Each row of numbers belongs to one of the things below and depends on some of the facts about them. Some rows are named. Which thing is each other row?

Some facts about the things:
{befa brukek buplin drakil dritren dukom faklogir fleplatra floma folopam gaflam gipi grikes grogra grogral grufostam gukur kadru klaflilur klalaken klaraflir klogra lipli mebra mubrasku nagam noduk nostam pagrar patan pezol plustu repoko ribabrar rolo sadrom sibi stistem stovis vage vitok vuple zetruk} Π 46
{begrim bidrapo brebugen brodri brumen brusiskan draklo drater driflak figrar filak fluskar fovek fubo gefim gesun gozo greplim grutan kabran kudo labrus legum lilem lorik meklol nasir petran sager salor saplol sebagru sigi siskan skonos stunem trelidu trotron trozar truskostul vaples vesko zagrom zeres ziflel zokom zulon} Π 233
{brefluk dradrer draste drebi drenir drono drusu famu floflivon fluskatil grasem gruklon kotre lebres matruvil mekleto nezum pedrus poplom rostom skaritum skidrus tanal tasko tato trigri zuki} Π 726
{brebugen} θ begrim
{buplin} θ vage
{dradrer} θ mekleto
{drakil} θ stistem
{draklo} θ drater
{drenir} θ meklol
{driflak} θ trotron
{dritren} θ pedrus
{drusu} θ mebra
{figrar} θ buzari
{fleplatra} θ salor
{folopam} θ driflak
{fovek} θ poplom
{fubo} θ grufostam
{grufostam} θ klaraflir
{gruklon} θ klalaken
{grutan} θ saplol
{gukur} θ traba
{kadru} θ rostom
{klaflilur} θ drono
{klaraflir} θ trozar
{lebres} θ buvun
{lilem} θ trelidu
{lorik} θ nagam
{meklol} θ fluskatil
{mubrasku} θ grikes
{nagam} θ grasem
{nakin} θ mubrasku
{nostam} θ repoko
{pebro} θ zeres
{petran} θ fubo
{pezol} θ dradrer
{poplom} θ gruklon
{rolo} θ trigri
{rostom} θ drakil
{sager} θ gipi
{salor} θ lebres
{saplol} θ vesko
{sebagru} θ nakin
{sigi} θ kadru
{siskan} θ zokom
{skonos} θ tanal
{stistem} θ vitok
{stovis} θ gruvin
{tanal} θ truskostul
{tato} θ matruvil
{trelidu} θ grogra
{truskostul} θ sadrom
{vage} θ brebugen
{vesko} θ lorik
{vitok} θ vuple
{vuple} θ folopam
{ziflel} θ gukur
{zokom} θ drusu
[befa drakil skaritum skonos stovis] σ nakin
[begrim brodri drenir gozo klaflilur trelidu truskostul ziflel] σ niklak
[bidrapo klogra] σ nestafam
[brebugen drebi drusu faklogir gruklon nasir sebagru tato] σ neraste
[brefluk famu poplom tasko] σ padri
[brukek fovek klalaken pezol vitok] σ toder
[brumen brusiskan fubo grasem lorik ribabrar vage zeres] σ roguplu
[buplin grogral kudo nagam sibi] σ gruvin
[dradrer draste fluskatil lebres rostom zuki] σ staplun
[draklo folopam gipi labrus lilem sager salor siskan skidrus trozar zulon] σ samak
[drater grikes lipli mebra] σ flikles
[driflak kadru tanal] σ britre
[dritren grogra gukur nostam] σ trupi
[drono legum patan vesko] σ pebro
[dukom gaflam noduk pagrar repoko rolo] σ drapane
[figrar gesun greplim kabran saplol sigi trigri trotron zokom] σ lestis
[filak petran] σ perus
[fleplatra floma grufostam meklol mubrasku sadrom stistem zagrom zetruk] σ traba
[floflivon grutan klaraflir matruvil mekleto plustu] σ buzari
[fluskar gefim stunem] σ greplusim
[kotre nezum pedrus vaples] σ buvun
[vuple] σ grima
Φ 750 <- begrim draklo gefim greplim kadru kotre mekleto pagrar sibi
Φ 676 <- bidrapo filak klaflilur klaraflir nezum pezol sigi skaritum skidrus tasko zetruk zuki
Φ 346 <- brebugen buplin dradrer dritren klogra lipli matruvil meklol pedrus petran repoko truskostul
Φ 951 <- brefluk faklogir floma fovek gozo sager vaples vesko
Φ 828 <- brodri driflak gruklon kabran plustu ribabrar rostom sadrom salor
Φ 449 <- brukek brumen drakil drater poplom stunem trelidu trozar
Φ 149 <- draste drenir famu figrar fluskar folopam grufostam grutan klalaken lorik nagam nasir noduk
Φ 416 <- drebi gaflam labrus vuple zokom
Φ 626 <- drono drusu grogral lilem mubrasku
Φ 552 <- dukom grikes kudo legum tanal trigri vage vitok ziflel zulon
{befa bidrapo brefluk britre brukek brumen buzari dradrer drakil draklo drapane draste drater drebi driflak dritren drono drusu dukom famu filak flikles floflivon floma fluskar fluskatil folopam fovek fubo gefim gipi greplim grikes grogra grufostam gruvin gukur klaraflir kotre labrus legum lestis lilem lipli lorik matruvil mebra mekleto meklol mubrasku nagam nakin nasir neraste nezum niklak padri pagrar patan pebro pedrus petran pezol plustu poplom repoko ribabrar roguplu rostom sadrom salor samak sebagru sibi sigi siskan skaritum skonos staplun stistem stunem tato trelidu trigri trozar trupi vage vesko zagrom zeres zetruk zulon} Δ 609
{begrim brebugen brodri brusiskan buplin buvun drenir faklogir figrar fleplatra gaflam gesun gozo grasem greplusim grima grogral gruklon grutan kabran kadru klaflilur klalaken klogra kudo lebres nestafam noduk nostam perus rolo sager saplol skidrus stovis tanal tasko toder traba trotron truskostul vaples vitok vuple ziflel zokom zuki} Δ 270

Some things and their rows:
[ 10  -2   3  -4  -3   6  -1 -25  15  -6  12 -16  16  -7  -4  11   8  -2
 -12  -3 -12   4 -15  -1  -4 -17   7   5  -6 -27   5  -7  -5  -7   3 -15
  -7  -3   1  25  30  -5   2  -6  24  13] -> britre
[-13 -28  -8 -29   1   9   7   8   4  -8   4 -10   4   1 -43  -7  -4  11
   2  -8  12  -6  23  -4 -23  15 -19   3  13  34 -13   4 -29   4  -1 -11
 -10  -5 -32  -9   0  -1   6  -6  -4 -13] -> tanal
[  9   8  -9 -20   5   8  -3  -5  -3   1  11 -10  -3  -6   8  -3 -16  -3
   0   4 -13  16 -15  18   3 -12  11  11  -3 -21   3  -5  -9   8  -9  -5
  -3  -1   4  21  21   4  -2  -7  19  -2] -> fovek
[ 10   2 -13   7   3  10  -3 -18   7   0   3 -23  -1  -7   9   6  -5   8
  -9   6   6  13 -18   5   4 -16  14  -6 -12 -25   6   7 -10   5  -8 -16
  -8   6   3   1 -13  11   1   5  18  23] -> zagrom
[  9   3  -4  -8   7  10   3   6   0  -1   5  -5 -10  24   0   2   7   4
  -6  -7   7   8  18   2   6  10   2  -7   7 -10   7   3  16   8   9  -2
  -2  -1   1  -5   4   5   0   7  -5   5] -> klogra
[-13 -25  10 -25  -7  -2  -3   0   3  -9   2  -8   4  -9 -42  -5 -20  13
   3   6  16 -15  21  -6 -23   1 -21  10  13  33 -14   4 -29   3 -11  19
 -10  -2 -31  -4 -14  -5   6  -5  -4 -15] -> skaritum
[ 11  -4   8   7   4   5  -8  -9   4   0   5   8 -15  -1   6   5   2  -2
  -6   4  -1  14 -14   3   9 -13  14   1  -7 -24   9  -6  19   5  -7 -10
  -7   2   4  12  10  -4   2   6  22  21] -> nasir
[  8 -13  -4  -1  -1   5   7 -19  15  -7  11 -19  17  -4  -1  11   9   0
 -11 -10 -15  14 -11  -1   4 -17   2  -7  -5 -24  16  -7  -4  -6   2 -20
  -3  -5   1  21  31   7   0  -3  23   3] -> perus
[  8  -4  -1 -10  -6  -2  -2 -22   6  -3  11 -22   0  -4   2   2 -17  11
  -1   7 -13  13 -17   2 -10 -17 -23  -7   9  23  -3   7  16  -4  -9   5
  -9   6   5  17  17   2   0   3  11  -5] -> filak
[  9  -3   4  -3  -2   8   1 -25  15  -6  12 -16  17  -6  -4  10  10  -2
 -11  -3 -15   5 -14   1  -5 -15   7   3  -6 -25   5  -7  -6  -6   2 -15
  -8  -2   3  24  30  -4   2  -5  24  14] -> drapane
[  9 -18  15 -22   0   4  -2   3   6  -7  -2 -19   6  18 -17   2 -13  12
 -12   6   5 -10   6  -6  -6 -14 -21  -8   9  24 -13   6  26   2  10   8
  -9   8   4   0  -3 -11   5   5  -4  17] -> grikes
[  1   9 -20   1   7   1  17 -13   2   0   9 -13  -6  -3   5   8 -10  -3
   3  -1 -16   0 -16  19  -4 -10   5  11  11 -21  16  -6  20   9 -16 -12
  -1  -9   3 -10   3  -9  -2  -7  23  -7] -> siskan
[ 10  -9  -4   5   2   3  -3  -4   7  -1   8  -7 -11   3   6   4   9   1
  -2  -4   2  17 -13   8   9 -12   7  -8  -3 -12  14  -1  18  -1  -4 -17
  -5  -1   3   4  18  12  -1   6   6  16] -> brusiskan
[  8   0  11 -27   2   8  -2   6  -3  -3   2 -17   4  14  -6   0 -18   6
  -7   7   4   3   8   6 -12  -8 -17   0   9  18 -12   5  12   8   4  17
  -7   7   2  15  -8  -3   0  -2  -4   1] -> vage
[  7 -15 -11 -15   1   6   6   3   5  -4  10 -25   4  10   6   1   6   1
  -6   0 -16  16 -13  10   7 -12 -19  -8   6  -4   0   6  21  -2   0 -16
  -8   3   4  15  23   9  -1   0  -4  -1] -> kudo
[ 10 -15   9 -11   4  -1  -3   4  -2   0   7   9 -17  13 -16  -3 -11   6
  -6   6  -8   0   4  -5   5 -14  -1   0   4  18  -7   0   0  10  -6  17
  -2   7   1   7  -3  -9   5   6   9   1] -> sibi
[  9   7 -17   5   6   6  -3  -3   0   1  12   4 -22   3   9  -5   8  -2
   3  -9 -11  16 -16  15  12   1  14  -2  -8 -22  17  -6 -13   4 -11 -16
  -3  -8   3   2  22  11  -2   2  22  -2] -> grutan
[ 10  -7  16   2  -2  -1 -11  -1   3  -3   9  10 -23  18   9   2   6  -3
   2  -6   0  17 -11  16   9  16  12  -5   7   4  16  -6  22  -4  -5 -11
 -11  -7   2  14  29   8  -1   8   2   8] -> gesun
[  7  10 -17 -18   7  11  -4   2  -4   1  12   1 -15  19  -3  -6 -17   8
   1  -4  -5  -8  -4  14   6  15   6  16   4 -19  -6  -4 -16   8  -2   9
  -6  -7   3  -7  18  -5   2  -1   2  -5] -> dritren
[ -9 -26  10 -23  -1   8   0   7   1 -10  -3  -2   3  -4 -39  -4  -2   8
   2  -7  20   4  24  -1 -22  17   0  11  12  32  -2  -3 -32   6  -5  -7
  -7  -7 -33  -5 -16  10   5  -5  -4 -15] -> gruklon

Which thing is each row?
No name comes twice in this set of rows, the named rows included.
[-14 -32  17  10  -7  11   5   7   7  -9  -4  11  -8   7 -42  13  -6  -4
   2   6  -8 -17  23   2 -23  20  11  28  13 -10  15   9 -31   9 -12  24
 -12 -10 -34   9 -28   6  -2   9   0 -13] -> dradrer
[  5 -28   5  12  -6   1   7 -25  16  -9   8 -12  15   2 -27  12  11   6
 -11  -9 -16   5 -16  -5   8 -14  -9  -8  -4 -26  14  -3  20  -6   9 -19
 -10   0   3  15  30  -2   3   9  24  19] -> buvun
[  9 -10  -2  -7   5  10   1   4   3  -2   5 -17   2  11  11   6   9  -4
  -8  -5   1  16  -3  15   8  -6  11  -7  -1 -24   9   0  22   3   4 -16
  -6   1   3  18  16  10  -2   0  -3  18] -> brebugen
[ 10 -24  22 -15  -7   2  -2 -20  16  -9   1 -24  19  -6   8  12  10  -2
 -13   1   4  13   3  -3 -17 -17   8  -5  -5 -25  -8  -7  22  -5  10 -18
  -5   9  -1  23  28 -10   4  -8  23  21] -> gruvin
[-12 -31  16 -14   3  10  -4   4  14 -10  -3   7   3  -3 -42  -4   2  12
  -6  -1  20 -16  22  -5 -23  15   0   9  12  31 -14  -7 -28   4  10 -11
 -13  -1 -23  -7  -4 -11   7  -1  -4   8] -> pedrus
[  6   0 -10 -11  -4   1  -2 -13   0  -1   7 -24   1  -7  -3  -4 -20  13
  -2   7  12   4 -19  -3 -18 -18 -21  -9   1  28  -8   8 -25   7 -11  19
  -5   9   1  -3 -30  10   2   7  -4  -2] -> zetruk
[ 11 -25  20   4   3  -1  -3   6   7  -3  -3   7  -9  20   4   4   9   6
 -11  -4  18  13  19  -6   5 -10  11  -8   1  16  10  -5  23   8   8  -6
   0   8  -2  -7 -16  -5   5  10  -1  20] -> klalaken
[  7   2  -3   0   9  -2  16   4   3   1  -2   4 -11  13  -4   5  -3  -1
  -3  -3   9 -13  16  -4  -7 -12  13   6  11  -6   7  -8  26  10  -9  -3
   0   0   4  -8 -21 -12   4  -2  19  11] -> folopam
[ 11   2   8   3   2  -1 -12  -2   4  -2  11  10 -28  16   5  -3   7  -1
   2  -8  -3  16 -16  14  11  14  10  -6   7  12  14  -7  22  -5  -3 -16
 -12  -7   5   2  30   5   2   8  -1   8] -> saplol
[ 11 -22  17  -1  -4  -2 -12  -1   0   0  10  12 -23   9  -2  -3  -5  -4
   0   5 -15  18 -14   6  10  -5   8  -1   6  16  -3  -6  24   6  -8   4
 -12   1   4  22  27  -9   3   4  15   8] -> greplim
[  6 -17  10  12  -3   2  -8 -22  16  -6   0  11 -22   4 -29  13   7   6
  -9   7 -12 -12 -19  -5   9 -13   2  -7  -1 -17   5   5  24  -4  -1  -2
 -13   2   3  -7  16  -7   4  10  21  21] -> zeres
[  0 -21  -8  13   8  -3  16 -17  16   0  -1   2 -15   0 -17   7   9   1
  -9   1 -13 -13 -17  -5   9 -18   3  -8   9  -8   0  -8  22   7  -7 -17
  -3   3   6  -8   5 -12   6   6  25  21] -> trozar

The same things again, as new rows of numbers:
Some things and their rows:
[ -1 -12   4  -4  -5   5   3   0   0  -9  -7  -2  -4   3  -4 -14   6  -2
  -5   1   6   0   6   5 -11 -18   6] -> gipi
[ -2   1   4 -13   1   8   2   4  -2  -2   8   7  -4   9  -5   1   3  16
  -3  -8  18  -7  -2  -5   0   2  10] -> samak
[  0  -5   1  -9  -2  -2   3  -4   1  -8  -5   8  -4   5  -2  -5   5  10
  -5 -11  13  -9   2  -5  -6 -11   7] -> salor
[  0  -9  -2  -4  -5   6   6  -3  -2 -12  -6   1  -4   2  -5 -13   8   2
  -5  -2  14   2   6   0 -13 -18   6] -> folopam
[ -2  -7  -9  -7  -3  10   2  -1   2 -17  -7  -3   1  10  -9 -14  11 -12
   0   8  14  13   3   5 -18 -23   4] -> zetruk
[ -1  -6  -5  -9  -3  -1   0  -4   3 -15 -11   2   0  11  -6 -11  15  -9
  -6   4  13   6   2   0 -12 -19   4] -> kotre
[ -2  -6  -6  -9  -4   7   2  -5   2 -16  -6  -3   2  12  -8 -10   9  -7
  -1   5  14   9   2   1 -10 -21   4] -> nezum
[ -1  -2  -6 -12   0  -3   2  -1   4 -10 -13   3  -3  17  -7  -8  17  -1
  -9   0   8   6  -3   0  -5 -12   7] -> truskostul
[ -1 -10 -11  -6  -5   6   5  -4   1 -15  -8   0  -3   8 -10 -14  18 -10
  -3   1  10  10   1   2 -21 -17   5] -> nagam
[ -2  -7 -10  -6  -4   5   4  -3   1 -16  -9   0  -2   9  -8 -14  14 -10
  -3   1  12   8   2   3 -20 -20   4] -> befa
[ -4   3  -6 -16   0   8   0   3   1  -5   7   7  -2  15 -11   0  15   2
  -3  -6  14  -1  -7  -3  -8   2   9] -> lestis
[ -2  -2  -6 -12  -2   1  -1  -2   3 -12  -8   3  -1  14  -7  -5  13  -4
  -4   0  13   6  -2  -1  -8 -11   6] -> greplim
[  2  -8 -13  -7   2  -3   3  -3   0 -20 -18   6  -2  10  -9 -13  24  -4
  -7  10  24  11   3   3 -20 -15   4] -> dritren
[ -2  -6  -9  -7  -2   6   6  -1   3 -16 -11  -3  -3  13  -9 -16  15  -9
  -5   4  10  10   3   3 -13 -26   6] -> grogral
[  0   0  -9 -12   2  -4   2  -4   1 -12 -10   6  -1  14  -7  -4  17   2
  -6   4  22  12  -1  -5 -10 -11   5] -> fovek
[ -2  -8 -10  -6  -4   5   3  -3   2 -15  -9   0  -2   9  -9 -14  15 -11
  -2   1  12   8   3   3 -20 -21   4] -> patan
[ -1  -8 -18  -8   4   4  11  -4   3 -26 -16   4   0  10 -12 -15  18   0
   1   0  22  -3   3   5 -18 -29   6] -> rolo
[ -1  -5  -7  -7   1   1   3   1   4 -16 -18   0  -4  14  -7 -18  19 -11
  -9   7  10  11   3   3 -13 -27   5] -> faklogir
[ -3  -5  -8  -9  -3   6   5  -2   4 -17  -9  -4   1  16  -9 -12   8  -4
  -3   4  11  10   1   2  -5 -26   5] -> tasko
[ -1  -9  -9  -6  -3   7   4  -4   2 -16 -10   2  -3   8 -10 -14  21 -11
  -2   2  12   8   2   0 -22 -20   4] -> vage

Name these rows:
No name comes twice in this set of rows, the named rows included.
[  0  -8 -14  -8  -2   2   5  -7   1 -18 -10   3   1  11 -10 -10  20  -2
  -6   5  21   9   0  -2 -15 -15   4] -> tato
[ -1  -5  -8  -7   0   1   0  -1   2 -16 -15   2  -3  10  -7 -15  20 -15
  -5   7  13  11   3   2 -20 -21   4] -> floma
[ -1 -11  -2  -7  -2   0  -2   0   3 -14 -15   1  -3   8  -6 -16  20 -17
  -6   5   4   4   3   8 -19 -17   6] -> repoko
[ -2 -11  -5  -7  -5   7   1  -2   4 -14  -9  -1  -2   7  -9 -14  14 -15
  -1  -2   2   2   3   8 -20 -21   6] -> mebra
[-1 -5  1 -9 -4  0  3 -2  0 -8 -3  4 -2  6 -4 -5  1 12 -6 -6 13 -4  2 -1
 -4 -8  7] -> labrus
[  0  -7  -8  -7  -1  -2   1  -2   2 -15 -15   3  -3   9  -6 -15  17 -12
  -8   4  12   8   3   5 -20 -20   4] -> lipli
[  1   1  -1 -10   1  -4   7  -1   0  -8 -10   4  -5  13  -1  -6   5  15
 -12   1  21   8   3  -7   3 -16   6] -> sager
[  0  -1  -2  -9  -2   1   6  -3  -2  -7  -3   3  -2  10  -3  -2   3  15
  -5   0  23   7   3  -8  -2 -13   5] -> lilem
[ -5   4 -15  -9   2  10   6  -1   4 -26  -7   4   1   6  -6 -12  -2  -8
   7 -13  23  -4   8   1 -23 -47   1] -> pezol
[ -3  -5  -7  -7  -5   9   2  -1   1 -15  -6  -4   0  11  -8 -13   9 -12
  -2   8  13  15   3   3 -16 -23   3] -> klaraflir

The same things again, as new rows of numbers:
Some rows with their names:
[ -1   2  -4  -5  -1   9   4  -3   1   5  -5   3  -6 -18] -> tanal
[ 0 -3 -3  5 -3  9 -1  8 10 -7  6  2  4  3] -> roguplu
[ 0 -3 -3  5 -3  9 -1  9 11 -7  5  1  4  5] -> trupi
[ -2  -2   1  -4  -2   9   6   1  -4   3  -3  -1  -6 -13] -> dradrer
[  0   3  -8  -1   6  -8   1   2  -4   6  -2 -14   2 -10] -> truskostul
[  2  -1  -8   3   0  10  -3   4  11 -12   3   3   5   1] -> greplusim
[ -2   2  -1   2   2  -9   3   6  -3  14  -1 -16   0  -6] -> fubo
[ -5   3   6   4  -7  -8  -2   0  -4 -17   5  19  -4   9] -> sadrom
[  0   2   6   1  -6   1  -3  -2  -8 -17   0  10  -6  25] -> gipi
[  1   2  -6  -1   7  -8   1   0   2  13   0 -12  -4 -11] -> gozo
[  2  -1  -8   3   0   9  -3   4  12 -12   3   2   5   0] -> grima
[  0  -4 -13  -4   2 -18   2  12  -8  16   5  -9  -5 -21] -> trelidu
[  0  -1   7  -1  -3  -3  -7 -11   3 -20   1   4  -8   6] -> faklogir
[  1   4 -10   0   0 -10   3  10  -4  23  -5  -5   4   0] -> salor
[ -4   1   9   3  -5  -1  -4  -4  -7 -20   6   9  -7  15] -> mebra
[ -4   0  -2  -2   0  11   7   2  -9   2   2   4  -9 -10] -> pedrus
[  2  -1  -8   3   0   9  -3   4  11 -11   4   2   5   0] -> toder
[  0   5 -11   0   5 -10   0   3  -1  18  -2  -2   6 -14] -> brodri
[  0   4  -8  -1   6  -8   1   1   0  14  -2  -7   2 -11] -> kudo
[  0  -1   0   1   2 -10   3   5   3  16  -6 -20   5  -7] -> skonos

Rows to name:
No name comes twice in this set of rows, the named rows included.
[ -4   2  -2  -1  -2  15   3   0  -8  13   5   7  -9 -15] -> trigri
[  0  -2  -1   0   1 -12   3   6   0  12  -7 -23   4  -8] -> petran
[ 3  1 -6 -7  1 11  5 -3 -1  3 -9  0 -8 -4] -> skidrus
[ 0 -3 -4  5 -4 17 -7  6  5  0 10 -1  4 -2] -> lestis
[  0  -2  11  -1  -4  -9  -4 -10   7 -25  -8  -1   0   7] -> fleplatra
[ -2   0  -3   2   1 -11   3   7   0  13   0 -19  -6  -8] -> vesko
[ -1   1  -2  -4   1  10   4  -4   0   1  -5   0  -6 -16] -> lebres
[  0   0   6  -2  -3  -2  -6 -10  -3 -24  -2   5  -1   9] -> klogra
[  0   4  -7  -1   6  -3  -2  -1  -4  14   0 -12   3 -11] -> gesun
[  3   0  -3  -1   1  -9   3   7   1  17 -11 -19   4   4] -> siskan
[ -2   0  -2   1   5 -14   6   6  -2   8  -1 -13   1  -6] -> meklol
[  0  -5  12   0  -7  -5  -5  -5   0 -19  -4  -3   1  10] -> dritren
[ 2 -6 -1  4 -4  7 -1  8 15 -6  0 -5  7  2] -> pebro

